(in the rows, 128 means zero)
Group, then class
[130 112  99 136 117 132 116 102 136 116 178 140 117 116 151 126 137 141
 117 128 143 159 142 116 116  95 148 132 137 121 123 126 123 132 149  73
 117 103 110 112 133 135 128 122 140 127 123 131] : <69> [22]
[126 131  94 122 102 126 131 140 103 135 146 122 116 115 118 123 126 128
 151 112 105 183 144 123 170 149 133 135 135 126 132 124  88 128 122  75
 127 134  88 113 120 136  90 134 115 176 135 123] : <72> [32]
[125 124 143 129 110 121 123 142 132 131 131 105 139 125 145 138 115 130
 138 107 116 202 120 117 148 138 115 131 145 132 142 137 122 131 131  87
 134 137  92 121 117 130 107 117 122 149 126 119] : <72> [32]
[132 134 150 123 114 109 125 124 114 136 138 120 145 141 138 112 117 122
 137 135 122 179 137 127 145 149 136  98 122 127 141 127  98 131 117  38
 134 126  58  93 127 161  75 130 119 193 133 137] : <72> [27]
[126 129 138 135 117 104 130 112 111 132 139 125 139 121 143 132 123 127
 145 133 115 189 127 127 144 128 120 125 126 117 139 125 103 127 127  51
 144 131  67 100 106 142  88 142 128 181 129 129] : <72> [32]
[126 130 129 133 140  94 127 111 116 135 127 120 145 153 111 128 126 132
 139 118 125 181 128 120 139 135 129 131 135 116 135 151 110 124 125  71
 133 132  52  77 116 139 129 125 135 183 127 122] : <72> [26]
[132 123 127 131 112 106 118 120 102 144 133 141 142 128 151 135 121 137
 157 122 131 236 119 123 151 144 133 146 123 132 136 133  96 123 118   4
 155 130  44  80 120 146  83 134 120 222 131 130] : <72> [27]
[153 123  90 142 126 119 120  78 129 121 192 115 128 114 147 147 141 135
 109 130 141 150  85 125 125  81 141 132 159 120 135 120 139 116 136 106
 135 112  96 119 119  79 140 136 140 118 122 124] : <69> [28]
[122 123 134 129 119 112 117 120 115 134 145 124 137 131 116 146 123 139
 130 112 109 161 125 120 141 144 126 125 114 150 135 137 113 135 125 102
 135 141  77 130 149 129 109 127 122 147 125 116] : <72> [26]
[107 145 117 127 109 102 136 136 101 146 134 119 135 125 129 123 118 125
 157 119 121 157 127 129 134 150 105 128 127 145 137 139 114 126 125  85
 128 139  83 117 129 151  93 132 129 170 137 123] : <72> [27]
[135 134 126 126 117 108 131 150 102 134 137 123 121 113 126 117 115 122
 165 110 118 219 145 131 134 156 111 124 132 132 131 117 115 132 119  30
 134 134  71 105 112 151  72 139 123 163 120 129] : <72> [27]
[121 139 131 139 123 121 138 144 126 129 133 126 128 126 107 122 125 123
 143 118 120 149 135 121 131 142 109 128 119 131 121 139 121 146 125  83
 137 145 106 126 104 124  88 134 129 143 131 135] : <72> [32]
[133 122 129 132 113  98 106 107  98 143 174 107 165 112 171 149 121 135
 135 111 132 231 139 131 154  77 131 130 143 122 119 125  88 130 126  10
 145 124   4  81 128 157  71 137 116 252 122 133] : <72> [32]
[130 115  99 147 126 136 123  93 133 116 175 118 122 130 118 139 138 137
 116 131 147 157 112 116 117  91 158 149 147 124 127 131 138 110 145  69
 135 136 127 140 126  89 135 122 139  99 114 117] : <69> [22]
[131 126 109 120 136 129 120  94 130 122 172 121 133 132 151 146 127 131
 104 124 136 128 122 111 131 120 150 135 136 115 130 124 120 118 150 118
 123 105 100 125 141 109 138 132 133 138 136 132] : <69> [16]
[127 110 128 128  95 104 119 112 106 133 139 119 137 129 159 137 118 128
 139 114 121 216 134 124 124 140 126 143 139 139 134 122  95 128 132  15
 134 132  57  95 121 144  82 136 125 212 131 141] : <72> [27]
[133 125 111 110 123 130 118 128 137 121 155 121 131 130 133 138 129 132
 116 114 124 126 135 128 128 111 148 125 150 113 119 134 130 121 138 132
 131 112 119 134 127 103 138 115 134  98 124 134] : <69> [28]
[139 123 141 135 119 118 137 123 104 127 134 116 135 129 132 126 118 138
 132 120 123 175 118 139 140 143 112 113 128 122 123 132 109 123 114  55
 134 137  52 107 124 128 127 146 109 181 116 127] : <72> [32]
[132 130 139 142 111 112 130 131 109 141 139 107 152 123 140 129 127 125
 144 128 120 188 143 127 155 146 143 130 117 127 134 125 128 148 119  39
 132 132  61  87 124 163  89 148 123 227 123 123] : <72> [27]
[140 121 135 131 114 106 121 122 126 138 144 108 147 136 158 129 123 116
 137 110 117 187 133 129 126 134 121 137 129 124 126 130 108 139 140  82
 154 123  29 105 119 135  95 129 113 200 130 114] : <72> [32]
[119 128 135 136 122 113 134 130 119 126 121 127 138 124 107 136 125 127
 150 120 127 177 132 140 137 138 105 122 132 140 137 134 116 140 126  85
 135 123  75 118 129 132  95 137 121 166 129 127] : <72> [26]
[128 106 116 134 131 138 113 104 130 140 144 127 163 136 152 132 122 129
 120 152 165 147 133 130 114 104 154 139 143 117 121 114 124 129 152  67
 135 130 116 109 128 141 139 149 135 165 132 119] : <69> [16]
[128 133 155 110 115 110 102 117 121 120 139 125 137 131 135 123 124 124
 147 122 103 208  92 123 141 122 122 131 132 136 130 134 108 132 119  53
 133 143  49 107 121 131  80 130 118 178 123 134] : <72> [26]
[137 118 111 127 132 118 135  92 124 109 180 124 114 125 163 148  90 125
 121 134 144 174 134 130 103 107 165 139 145 108 112 115 122 127 148  35
 131 116  90 101 130 106 123 127 133 151 148 125] : <69> [22]
[132 120 132 126 116 107 125 123 107 126 106 124 123 120 122 124 130 128
 149 132 115 208 140 122 137 160 123 129 127 133 144 134 118 140 118  54
 122 140  94 108 119 146  91 133 120 154 118 130] : <72> [27]
[136 102  95 134 128 129 111 104 109 126 167 130 120 117 155 153 130 132
 113 133 142 141 130 121 127 110 176 132 149 121 144 133 135 111 144  21
 122 112 114 109 134 122 129 128 138 129 123 124] : <69> [22]
[131 120 130 134 117 105 120 121 126 142 155 112 148 126 152 133 123 133
 154 136 125 202 132 105 157 143 130 132 123 132 134 118  97 134 136  19
 141 132  35  86 123 153  77 135 116 232 132 126] : <72> [27]
[132 112 101 122 142 113 118  97 118 138 195 118 127 130 148 135 113 137
 118 126 136 173 131 118 127 103 165 142 157 107 121 119  82 133 151  58
 126 103  73 111 131 108 118 130 132 153 134 129] : <69> [22]
[129 126 118 144 119 100 125 148 109 133 137 107 144 130 136 147 114 126
 149 116 111 227 137 117 145 175 179 126 141 137 116 137 112 147 123   4
 123 124  51  95 121 173  57 146 117 196 128 131] : <72> [27]
[134 117 114 136 136 125 129  33 132 138 157 123 145 135 141 135 121 130
 121 140 165 132 133 127 113 103 152 141 128 115 159 113 124 123 141  95
 144 117 100 109 121 122 134 134 127 175 125 123] : <69> [16]
[134 112  97 143 130 155 109  84 127 116 187 124 119 137 147 153 149 134
 124 131 148 164 126 126  92 104 169 137 141 109 122 121 124 123 134  34
 135 122 101 113 130 112 121 138 142 130 132 139] : <69> [22]
[131 105 107 137 125 118 121  98 122 149 172 120 125 143 150 163 132 143
 117 129 140 137 133 127 128 101 155 134 142 116 120 121 116 129 145 102
 120 125  88 107 136 119 129 127 144 135 130 129] : <69> [28]
[127 121 130 128 106  93 134 145 101 127 155 106 143 118 147 139 131 127
 152 116 121 250 138 124 142 132 138 125 141 122 122 130  91 129 123   4
 133 122   4  76 110 135  55 140  94 223 142 124] : <72> [32]
[129 126 135 133 116 105 123 126  93 154 145 133 151 128 163 139 111 126
 154 117 130 235 151 120 148 150 138 128 132 114 127 129  93 126 131   4
 147 126  23  84 132 171  68 144 110 252 130 129] : <72> [27]
[133 116 119 136 131 132 135  84 140 138 163 123 144 126 150 139 131 132
 116 137 143 143 133 111 125 106 165 151 148 115 116 123 121 139 139  78
 142 106 124  99 133 130 131 145 134 178 134 125] : <69> [16]
[137 121 134 147 114 105 112 131 108 136 120 108 142 128 142 135 121 125
 157 120 125 213 146 136 151 143 100 133 124 135 137 133  96 127 118  82
 138 129  31 100 109 140  86 134 111 193 123 124] : <72> [32]
[117 122 125 128 104 131 120 129 110 147 138 134 150 123 145 126 111 123
 151 115 123 236 130 123 141 152 136 148 144 111 131 111  97 136 126   4
 128 136  50  84 121 165  75 146 111 222 107 123] : <72> [27]
[124 133 135 135 108 119 133 134 118 134 126 118 124 126 126  75 127 130
 144 108 134 173 121 133 141 148 113 122 126 142 135 143 124 134 121  93
 136 139  81 132 115 125 124 130 120 141 132  89] : <72> [32]
[126 126 129 131 112  99 119 125 111 128 140 119 155 130 128 131 131 133
 134 114 118 190 137 124 144 141 124 132 125 133 127 101 115 124 115  46
 136 129  59  95 124 151 145 158 117 205 127 129] : <72> [26]
[102 130 142 126 127 116 127 125 115 133 175 129 132 125 128 133 127 121
 147 157 123 186 131 127 137 134 142 128 117 129 139 142 116 130 128  58
 136 135  71 123 122 141  71 136 121 202 126 118] : <72> [26]
[129 109 112 128 125 120 123 109 131 125 180 123 127 140 142 144 130 136
 107 120 135 164 120 126 135 105 148 133 152 121 144 129 127 119 153  91
 137 113  89 113 126 110 129 132 135 145 135 118] : <69> [28]
[138 128 123 139 113  86 112 112 102 141 152 106 153 131 163 148 104 125
 158 118 108 239 144 116 156 140 140 138 131 121 136 127  75 124 136   4
 143 122   4  65 121 181  54 138 115 252 121 121] : <72> [27]
[132 131 132 135 115 108 142 128 119 118 132 121 138 139 135 127 124 129
 160 126 136 175 123 142 123 131 111 128 121 122 127 155  98 133 139  72
 113 136  55 107  97 134  74 136 114 165 118 121] : <72> [26]
[133 119 142 130 112 112 124 161  99 126 144 119 124 141 124 131 190 135
 131 126 122 172 134 133 116 120 110  94 129 126 138 133 107 122 124  88
 130 134 106 122 128 112  90 148 131 129 120 114] : <72> [26]
[129 126 138 130 125 120 125 120 104 136 124 122 132 121 124 113 125 128
 146 116 108 177 106 128 143 160 110 119 127 137 140 146 108 135 118 109
 131 134  92 124 116 142 106 136 113 153 127 121] : <72> [32]
[117 127 133 135 107  91 130 117 119 116 141 134 109 124 130 133 122 138
 150 117 115 219 127 121  86 136 125 119 135 132 143 134 125 127 114  33
 126 141  48 112 112 119  93 133 126 181 124 125] : <72> [26]
[128 147 114 129 114 113 129 148 109 137 143 126 134 125 130 130 112 118
 132 120 119 176 143 120 144 149 138 131 127 118 134 137 135 115 127  74
 127 136 114 113 130 152  92 135 127 160 133 137] : <72> [27]
[137 127 139 129 116 115 117 125 121 135 101 128 132 128 122 122 108 113
 135 121 111 165 122 125 129 145 113 128 122 139 141 124 120 151 117  92
 129 133  90 113 121 122  99 129 118 168 126 126] : <72> [32]

Group, then class
[120 126 122 125 131 119 114 139 125 137 108 125 171 124 123 137 131 105
 143 120 113  92 146 131 129 127 124 138 132 103 138 122 114 121 123 133
 126 132 118 115 125 136 126 160 110 128 146  93] : Z740 <39>
[102 159 135 123 120 127 115 188 142 154 105 125 188 113 132 129 134 113
 179 131 147 140 172 110 132 133 138 133 104 113 123 139  97 122 115 120
 135 148 153 115 163 117 136 135 121 177 109  99] : Z608 <32>
[112 148 129 128 126 123 103 139 135 147 114 111 149 119 124 137 132 104
 145 125 123  97 157 121 139 131 126 127 129 111 119 130 120 121 128 133
 117 139 127 122 129 114 123 162 112 132 125 104] : Z740 <40>
[114 138 131 123 115 121 131 184 125 136 122 114 176 127 136 116 133 103
 170 140 130 144 188 102 132 134 145 145 118  91 120 135 112 130 115 120
 132 142 143 141 171 146 118 146 133 163 149 119] : Z608 <32>
[119 166 136  99 135 140 119 185 136 137 123 136 167 127 131 124 137 112
 172 137 135 147 159 118 127 149 140 133 120 100 121 146 108 130 103 123
 137 136 122 139 167 136 127 145 139 191 138 121] : Z608 <32>
